Each row has a name. Each question is about the rows just above it.

K: [120 134 125  55]
H: [120 135 125  51]
N: [133 134 124  56]
L: [120 134 125  56]
Go on from [135 125] to the end of its row.  [51]
Go on from [133 134 124] to the end of its row.  [56]
Whose row is [120 134 125  55]?  K
Go on from [120 135] to the end of its row.  [125  51]
[133 134 124  56] is in which row?  N

W: [ 83  58 173  59]
Q: [134  60 174  59]
B: [134  60 175  59]
Go on from [ 60 175] to the end of its row.  [59]
The rest of the row after [ 58 173]:  [59]

R: [ 58 142  44 155 161 119 207 209  77]
Y: [ 38  90 147 161 160 119 207 145 138]
P: [ 58 142  44 155 161 118 208  68  95]
After [ 44 155 161 119 207], its row goes on with  [209  77]
Go on from [161 119 207] to the end of its row.  [209  77]
After [160 119], its row goes on with  [207 145 138]
Go on from [147 161] to the end of its row.  [160 119 207 145 138]
The rest of the row after [155 161 118]:  [208  68  95]
Go on from [155 161 119] to the end of its row.  [207 209  77]

S: [114 141 165 128 143 126 137 100 126 101 111 144  98 110 127 125 101 136
  93  73 105 115 106 119 133  83 109 120 102 120 175 110 145 171 160 164
 141 139 121 137 136 133 133  69 137 132 126 124 134 116 124]
T: [135 103 124 109 156 102 133 150 128 127 161 162 130  93 129 130 122 151
 139 125 156 148 147 152 134 160 139 150 139 128  90 128 105 126  99 110
 101 122 110 118 125 114 134 159 110 131 126 138 140 139 142]
V: [145 113 100 136  58 149 115 142 120 177 136 113 147 184 146 124 156  79
 179 205 128 124 161 142 114 149 139 140 172 136  86 128 137  66 103 114
 126  99 149 146 134 128 124 170 123 129 140 105  72 138 120]
C: [116 138 169 130 124 130 137  95 122 103 139 149  94 121 132 123 101 122
  99  80  97 110 111 121 129  75 107 122 109 119 175 102 154 163 161 173
 144 132 123 147 142 134 134  63 137 124 120 116 117 115 122]
E: [130 100 147 103 163  94 140 138 125 115 162 186 110  76 133 127 103 155
 125  97 147 144 144 157 137 141 131 154 132 123 103 113 113 147 107 129
 100 123 102 118 126 114 141 132 110 131 108 142 160 134 155]
U: [137 119 117 133  83 141 122 132 122 156 131 124 134 161 140 124 141  96
 156 169 124 123 148 137 119 134 132 136 154 132 108 123 138  94 116 127
 128 110 140 142 134 128 127 145 126 128 133 113  91 132 123]
D: [135 103 124 109 156 102 133 150 128 127 161 162 130  93 129 130 122 151
 139 125 156 148 147 152 134 160 139 150 139 128  90 128 105 126  99 110
 101 122 110 118 125 114 134 159 110 132 117 143 157 138 150]
X: [139 105 111 118 124 117 126 151 126 146 155 143 140 124 134 128 136 128
 155 157 150 144 144 156 127 162 141 147 153 132  83 131 113 103  96 106
 108 114 123 125 127 117 131 170 113 131 125 133 130 140 141]
F: [141  97 118 114 118 114 128 150 123 149 161 159 132 120 139 126 131 123
 158 155 149 142 162 158 126 159 140 155 158 131  77 122 117 101  92 113
 103 108 121 132 131 114 135 167 109 131 121 129 125 140 145]
J: [117 125 169 117 153 111 142 107 124 100 129 170  94  90 130 125  93 145
  97  67 115 124 118 134 136  94 113 134 109 119 157 104 137 172 146 161
 127 134 109 137 138 124 139  78 127 127 111 130 145 120 137]
A: [123 133 146 131 113 134 130 110 123 125 117 134 112 135 134 124 118 116
 119 113 108 117 122 125 126 100 117 125 123 125 151 113 145 138 145 152
 138 126 130 142 137 132 130  97 133 126 126 117 111 122 122]
M: [119 114 173 111 151 104 143 109 121 103 139 188  89  83 135 123  89 144
 103  67 118 126 127 145 136  98 114 144 117 119 145  98 137 170 138 162
 119 127 105 141 142 119 142  82 121 127 107 129 144 122 142]
The rest of the row after [ 99 149]:  [146 134 128 124 170 123 129 140 105  72 138 120]
Go on from [110 123] to the end of its row.  [125 117 134 112 135 134 124 118 116 119 113 108 117 122 125 126 100 117
 125 123 125 151 113 145 138 145 152 138 126 130 142 137 132 130  97 133
 126 126 117 111 122 122]
Go on from [131 126] to the end of its row.  [138 140 139 142]
After [119 113 108 117 122], its row goes on with  [125 126 100 117 125 123 125 151 113 145 138 145 152 138 126 130 142 137
 132 130  97 133 126 126 117 111 122 122]
Go on from [144 144 157] to the end of its row.  [137 141 131 154 132 123 103 113 113 147 107 129 100 123 102 118 126 114
 141 132 110 131 108 142 160 134 155]

Bovab: [154 119  69 149]
lined: [152 132 141 148]
merus: [ 75  76 105 119]
beg: [106 120  70 148]
gevu: [127 126 176 105]
Febi: [134 160 117 145]
dezin: [152 126 177 105]
zug: [150 140 196 168]
tisi: [137 139 197 136]
Vifep: [126 140 197 145]
nerun: [120 123 151 125]
After [120  70], its row goes on with  [148]
After [132 141], its row goes on with  [148]
After [137 139], its row goes on with  [197 136]
Go on from [139 197] to the end of its row.  [136]
Go on from [140 196] to the end of its row.  [168]
Go on from [140 197] to the end of its row.  [145]

Gati: [106 109 125  96 111 118 111 131 113 115 130 152 137 128 137 146 131 123
 161 133 124 107 131]
viv: [111  74 113 125 110 112  77 134 104 114 157 182 123 124 101  78 136  96
 217 144 139  84 121]
leg: [111 121  93  81 151 169 125 176 112 139  44  98 136 147 125  85 141 151
 125  90 101 185 188]
sunis: [115 120 130 106 123 123 121 129 119 123 129 142 135 129 136 138 128 127
 142 131 124 117 129]
lide: [115 120 130 106 123 123 121 129 119 123 129 142 135 129 137 138 128 127
 142 131 124 117 129]
Pame: [ 99  89 114  90 120 122  93 143 101 117 125 164 135 130 134 146 136  95
 217 131 122 105 139]
buz: [117  94  97 119 132 143  97 159 110 128 103 139 122 135 118 117 139 119
 177 115 123 138 157]
mokap: [131  98  74 131 150 176 100 187 113 143  58 106 112 144 102  78 144 126
 159  89 116 186 186]
buf: [120 143 110  93 150 160 145 158 125 140  62  90 137 141 129  90 134 157
  95  95 104 180 170]
Go on from [136  96 217] to the end of its row.  [144 139  84 121]
The rest of the row after [102  78]:  [144 126 159  89 116 186 186]

nago: [131 139 131 136 118 130 135 125 138 128 122 113 129 133 117 126 132 122
 125 138 127 129 137 117 146 127 136 133 133 131 128 128 119 123 128]
noki: [126 113 125 123 128 123 130 131 126 176 129 131 131 124 137 127 130 135
 126 120 122 123 127 142 115 127 127 122 127 129 123 121 129 128 119]
mezo: [126 123 127 129 128 129 130 129 134 129 127 127 128 128 125 125 132 128
 126 129 126 129 129 127 130 122 128 126 130 129 129 127 120 128 126]
zuk: [126 113 125 123 128 123 130 131 126 176 129 131 131 124 137 127 130 135
 126 120 122 123 127 142 115 127 127 122 127 129 123 121 129 134 119]
tuzo: [114 123 129 137 125 124 145 126 153 128 109 130 136 131 121 119 138 127
 119 136  69 122 133 127 147 128 127 122 127 130 123 126 117 128 118]
vodak: [156 125 128 128 128 125 132 159 128 121 125 135 131 128 130 128 129 134
 126 128 125 126 127 131 129  55 132 129 118 130 124 127 125 132 120]
Vigaf: [134 128 127 129 130 131 128 107 134 161 129 125 127 128 125 125 138 128
 127 128 128 125 129 127 130 132 125 124 129 128 131 127 127 128 126]
pupu: [134 128 127 125 130 131 128 107 134 161 129 125 127 128 125 125 138 128
 127 128 128 125 129 127 130 132 125 124 129 128 131 127 127 128 126]
fev: [127 131 131 129 123 123 132 124 123 126 124 132 131 130 129 130 125 125
 128 131 127 131 127 128 131 123 136 135 129 130 123 131 124 125 129]
Go on from [125 138 128 122] to the end of its row.  [113 129 133 117 126 132 122 125 138 127 129 137 117 146 127 136 133 133
 131 128 128 119 123 128]
After [126 117], its row goes on with  [128 118]
Go on from [114 123] to the end of its row.  [129 137 125 124 145 126 153 128 109 130 136 131 121 119 138 127 119 136
  69 122 133 127 147 128 127 122 127 130 123 126 117 128 118]
After [125 125 128 131], its row goes on with  [127 131 127 128 131 123 136 135 129 130 123 131 124 125 129]

